Below are the code and all the weights of a small trained network. Each question names an input and a target symbol and asks about switching units off, where a switched-off unit gives its printed mean instead of its output.

import numpy as np


def w(rows, s, z=0):
    codes = np.array(rows[::2]) - 128.0
    scale = np.full(codes.shape[1], s)
    scale[-1] = z or s
    return codes * scale


def f(y):
    return np.maximum(y, 0)


def softmax(a):
    e = np.exp(a - a.max(-1, keepdims=True))
    return e / e.sum(-1, keepdims=True)


def log_softmax(a):
    a = a - a.max(-1, keepdims=True)
    return a - np.log(np.exp(a).sum(-1, keepdims=True))


def net(x, mask):
    ids = ['ΘΞΠΣβδεζηλμτφω'.index(c) for c in x.split()]
    T = len(ids)
    res = E[ids] + P[:T]
    u = 0
    for l in range(2):
        q, k, v = (res @ M[l].T for M in (Q, K, V))
        z = softmax(np.where(np.tri(T) > 0, q @ k.T / 2**0.5, -1e9)) @ v
        res = res + np.where(mask[u], z, O[l][:, -1]) @ O[l][:, :-1]
        u += 1
        y = f(res @ A[l][:, :-1].T + A[l][:, -1])
        res = res + np.where(mask[u : u + 16], y, B[l][:, -1]) @ B[l][:, :-1]
        u += 16
    return log_softmax(res[-1] @ U[:, :-1].T + U[:, -1])


Q, K, V, O, A, B = {}, {}, {}, {}, {}, {}
E = w([
[163,119,169,115,98,158,131,137,39,46,134],'Θ',
[136,158,120,23,130,97,220,192,107,176,142],'Ξ',
[217,59,93,82,85,171,93,131,125,46,101],'Π',
[112,136,121,75,76,137,133,180,160,251,139],'Σ',
[66,145,167,165,128,34,126,115,46,100,109],'β',
[87,225,173,137,179,185,107,116,97,166,178],'δ',
[150,153,144,97,197,180,176,95,89,2,189],'ε',
[176,70,120,89,200,206,205,96,183,167,159],'ζ',
[88,7,174,151,60,89,133,106,101,190,90],'η',
[104,33,122,155,176,104,123,50,145,83,94],'λ',
[129,90,88,147,96,117,105,109,184,183,89],'μ',
[166,182,53,43,128,96,142,187,176,113,116],'τ',
[142,179,28,127,159,164,58,105,199,75,143],'φ',
[123,150,159,148,74,194,52,136,94,153,138],'ω',
],0.009)
P = w([
[76,101,58,107,161,176,81,139,96,115,128],'0',
[190,136,166,23,71,79,135,74,125,160,122],'1',
[109,117,163,180,8,139,186,185,171,78,181],'2',
[191,156,111,190,183,168,124,153,94,132,35],'3',
[160,153,135,4,46,83,129,16,131,158,167],'4',
[93,99,142,189,1,137,196,179,164,96,201],'5',
[95,85,82,97,204,142,73,206,93,125,72],'6',
],0.0096)
Q[0] = w([
[191,166,108,119,209,120,108,158,94,142,30],'0.h1',
[117,122,111,6,152,108,57,84,63,144,104],'0.h1',
],0.011)
K[0] = w([
[168,129,169,177,184,130,128,252,101,125,45],'0.h1',
[23,49,69,116,213,171,77,255,103,115,126],'0.h1',
],0.0097)
V[0] = w([
[64,115,202,189,35,126,71,123,78,193,129],'0.h1',
[121,225,96,71,117,156,125,174,215,254,168],'0.h1',
],0.0056)
O[0] = w([
[207,94,157,155,152,65,61,164,129,180,255,247],'0.h1',
[102,157,242,83,123,134,105,129,226,106,101,92],'0.h1',
],0.0079,0.0015)
A[0] = w([
[150,117,97,100,112,139,80,109,138,125,113,134],'0.n1',
[131,67,142,80,100,104,221,78,171,190,92,57],'0.n2',
[147,90,158,189,112,116,150,169,161,152,216,82],'0.n3',
[87,159,109,169,254,181,114,82,160,109,122,67],'0.n4',
[112,185,133,83,147,39,135,103,65,153,130,170],'0.n5',
[165,152,209,114,50,46,97,118,158,154,170,195],'0.n6',
[76,144,81,165,193,74,66,124,152,98,61,111],'0.n7',
[149,99,144,128,90,45,183,87,107,50,147,93],'0.n8',
[104,182,134,90,106,29,187,150,128,161,130,80],'0.n9',
[161,157,118,70,88,127,228,143,188,94,127,135],'0.n10',
[169,97,191,91,64,83,169,149,142,142,165,75],'0.n11',
[118,110,111,148,247,201,145,91,99,82,121,5],'0.n12',
[46,142,166,142,113,137,193,165,140,93,96,181],'0.n13',
[98,179,221,67,77,110,129,73,192,108,72,144],'0.n14',
[120,74,123,91,175,131,128,209,131,167,74,111],'0.n15',
[173,51,99,89,151,92,128,76,139,195,103,197],'0.n16',
],0.0072,0.0026)
B[0] = w([
[142,101,77,92,101,128,86,107,113,137,114,160],'0.n1',
[10,193,107,185,167,43,163,96,141,124,106,158],'0.n2',
[106,173,78,162,145,59,136,194,102,79,135,183],'0.n3',
[62,180,100,195,249,110,90,33,231,158,198,145],'0.n4',
[132,165,128,111,172,181,184,103,25,173,165,180],'0.n5',
[182,127,129,88,201,170,167,65,175,52,184,253],'0.n6',
[122,124,43,149,174,12,60,67,163,84,51,152],'0.n7',
[130,195,122,122,129,180,95,149,153,234,157,170],'0.n8',
[96,131,202,194,206,194,187,111,57,108,157,158],'0.n9',
[71,96,191,184,71,124,81,93,90,149,101,180],'0.n10',
[130,176,101,152,227,97,96,79,175,92,156,208],'0.n11',
[118,72,159,150,227,183,156,88,156,2,188,159],'0.n12',
[95,114,155,132,69,231,138,142,165,127,88,176],'0.n13',
[85,112,221,54,83,86,159,111,150,61,69,199],'0.n14',
[126,46,139,93,121,156,136,198,111,156,118,161],'0.n15',
[140,53,126,110,128,100,133,42,164,213,135,181],'0.n16',
],0.0061,0.0066)
Q[1] = w([
[91,84,111,19,171,139,64,53,65,166,95],'1.h1',
[43,144,137,110,42,125,138,127,149,85,255],'1.h1',
],0.0088)
K[1] = w([
[21,45,95,112,208,146,66,255,115,127,121],'1.h1',
[60,146,78,39,65,140,122,37,116,126,223],'1.h1',
],0.0073)
V[1] = w([
[252,148,118,14,17,247,98,208,63,18,144],'1.h1',
[101,231,207,157,243,255,245,136,12,111,165],'1.h1',
],0.0048)
O[1] = w([
[158,207,56,20,161,164,197,181,164,110,75,111],'1.h1',
[85,84,149,1,127,56,109,211,71,133,173,253],'1.h1',
],0.0083,0.0035)
A[1] = w([
[60,145,148,166,114,183,146,118,228,35,109,135],'1.n1',
[127,189,80,195,207,66,54,106,102,100,127,35],'1.n2',
[172,169,78,209,95,176,144,72,123,217,108,78],'1.n3',
[98,90,165,157,13,112,115,153,58,196,90,140],'1.n4',
[84,83,101,133,142,80,96,254,71,125,154,249],'1.n5',
[94,144,59,131,103,137,189,220,107,96,71,135],'1.n6',
[176,166,105,81,209,149,88,127,144,175,145,100],'1.n7',
[138,94,86,192,144,120,101,120,118,118,220,99],'1.n8',
[145,131,160,115,117,129,116,186,216,206,116,57],'1.n9',
[49,171,95,133,96,175,110,114,111,130,44,160],'1.n10',
[218,156,69,79,165,131,207,115,105,149,89,110],'1.n11',
[180,195,103,147,132,171,55,205,137,157,128,170],'1.n12',
[93,157,216,76,112,37,159,117,117,111,155,1],'1.n13',
[192,153,100,108,146,161,180,94,234,45,85,77],'1.n14',
[160,96,105,67,191,100,100,89,84,173,204,101],'1.n15',
[148,152,31,133,144,99,175,204,96,157,190,213],'1.n16',
],0.0078,0.0044)
B[1] = w([
[214,93,121,64,210,147,147,132,87,187,54,218],'1.n1',
[167,184,72,46,22,92,87,184,224,52,145,167],'1.n2',
[142,153,82,170,47,236,239,222,118,41,171,158],'1.n3',
[49,162,33,130,219,170,84,171,68,189,192,179],'1.n4',
[149,223,105,143,77,93,164,12,120,160,157,254],'1.n5',
[83,92,228,178,50,133,163,71,179,74,163,183],'1.n6',
[95,140,160,186,138,115,62,145,208,175,154,196],'1.n7',
[131,126,194,63,162,77,177,216,94,159,113,198],'1.n8',
[137,26,39,47,171,146,175,210,187,172,124,135],'1.n9',
[124,235,157,159,72,58,82,130,143,185,35,167],'1.n10',
[27,109,119,108,82,156,89,158,232,166,148,201],'1.n11',
[138,138,116,145,213,189,45,76,72,121,97,168],'1.n12',
[182,101,12,166,95,142,51,178,180,52,80,216],'1.n13',
[17,153,112,192,195,32,162,153,77,94,151,195],'1.n14',
[199,94,169,196,131,85,168,191,175,160,82,252],'1.n15',
[148,1,77,128,160,174,128,41,116,133,70,219],'1.n16',
],0.0065,0.0096)
U = w([
[129,86,100,27,141,177,149,218,154,206,93,162],'Θ',
[181,184,70,42,75,109,129,166,165,61,108,75],'Ξ',
[36,202,154,70,53,128,160,154,114,156,150,165],'Π',
[130,132,103,76,248,115,177,131,78,54,154,142],'Σ',
[182,48,254,139,149,124,162,111,87,200,131,154],'β',
[172,36,165,189,102,103,79,152,147,56,107,74],'δ',
[152,157,32,121,108,46,147,132,62,168,125,108],'ε',
[17,99,79,157,131,131,74,153,116,71,147,45],'ζ',
[191,173,110,179,71,163,186,175,174,118,113,112],'η',
[90,100,119,180,128,170,144,200,89,146,181,112],'λ',
[148,85,149,133,71,170,193,4,125,75,160,252],'μ',
[132,146,181,134,114,82,161,127,101,142,56,83],'τ',
[157,153,100,191,165,189,25,51,108,181,115,112],'φ',
[84,189,213,157,130,74,91,126,200,152,208,166],'ω',
],0.0068,0.0037)

Each question gives the input, a string of symbols that net reads in full, and the target symbol t.
The units are the heads (2 rows each of Q, K, V and O) and the neurons (one row each of A and B). Each row of codes is followed by its name. A weight is (code - 128) times the scale printed after its matrix; where a second scale follows, it is the last column's (O, A, B and U).
mask holds one flag per unit, layer by layer, with each layer's heads first. A switched-off unit (its flag False) gives its mean, the last column of its rows in O or B, instead of its output. The means were averaged over made-up inputs and are rounded, as every weight is.
A unit's drop is (log p(t) with every unit on - log p(t) with that unit switched off) / (log p(t) with every unit on - log p(t) with every unit switched off).
The circuit of an input: a set's keep is (log p(t) with only the set's units on - log p(t) with every unit switched off) / (log p(t) with every unit on - log p(t) with every unit switched off). Starting from the 12 units with the biggest drops (on a tie, the unit counted first), units are removed one at a time, each time the one whose removal leaves the highest keep (on an exact tie, the one counted first), for as long as the keep stays at least 0.8.
circuit, biggest first: the units of the circuit, biggest drop first
top k neurons: the k neurons with the biggest drops, biggest first
k most important neurons of layer l: the k neurons of layer l with the biggest drops, biggest first
input β Σ β, target δ: circuit, biggest first -> (0.h1, 1.n13, 0.n14)
input δ ω ω ω δ, target δ: circuit, biggest first -> (1.n13, 1.h1, 0.n4, 1.n15)
input Σ β Θ ω δ, target Σ: 2 most important neurons of layer 1 -> (1.n14, 1.n1)
input ω τ ω, target Θ: circuit, biggest first -> (0.h1, 1.n1, 0.n13)
input ω ω ω Σ Π δ λ, target δ: circuit, biggest first -> (1.h1, 1.n2, 0.n7)
input β τ Ξ, target Θ: circuit, biggest first -> (1.n1, 0.h1, 0.n13)
input Θ Θ ω β β, target Θ: top neuron -> (1.n11)
input δ φ Θ τ ω, target δ: circuit, biggest first -> (1.n13, 1.h1, 0.n4, 0.n14)
input Θ ω Θ ζ ω δ Θ, target μ: 2 most important neurons of layer 1 -> (1.n6, 1.n5)
input Σ ω φ Σ τ λ, target Θ: 2 most important neurons of layer 1 -> (1.n1, 1.n4)
input Θ η Θ ω Σ ω φ, target Ξ: 2 most important neurons of layer 0 -> (0.n7, 0.n4)
input ω δ τ, target Ξ: top 2 neurons -> (1.n13, 0.n5)
input ω λ Θ Θ ω δ τ, target τ: top 3 neurons -> (1.n10, 0.n7, 1.n1)
input ζ ω ω ω μ, target ζ: top neuron -> (1.n4)
input ε Ξ τ, target ζ: top 4 neurons -> (0.n2, 0.n10, 1.n4, 1.n13)
input δ η Σ, target ω: top 2 neurons -> (0.n2, 0.n3)
input Σ β ω ω Ξ β, target ζ: 2 most important neurons of layer 1 -> (1.n13, 1.n4)
input τ ε λ δ δ, target τ: 2 most important neurons of layer 1 -> (1.n10, 1.n1)
input ω ω β Θ Σ, target ω: top 3 neurons -> (0.n6, 0.n11, 1.n7)
input ω ζ τ ω ω, target ω: top 2 neurons -> (0.n6, 1.n7)
input ω η ω, target ω: top neuron -> (0.n2)
input λ φ ω φ Ξ, target λ: 2 most important neurons of layer 1 -> (1.n3, 1.n4)
input ω ω λ τ Ξ, target ω: 2 most important neurons of layer 1 -> (1.n7, 1.n11)
input Π ε ω φ φ φ, target τ: 2 most important neurons of layer 1 -> (1.n1, 1.n10)
input Θ β δ δ ω ε η, target λ: top 4 neurons -> (1.n3, 1.n4, 0.n16, 0.n6)
input ω ω ω μ, target η: 2 most important neurons of layer 1 -> (1.n3, 1.n2)
input ω λ τ τ δ β, target Ξ: top neuron -> (1.n13)
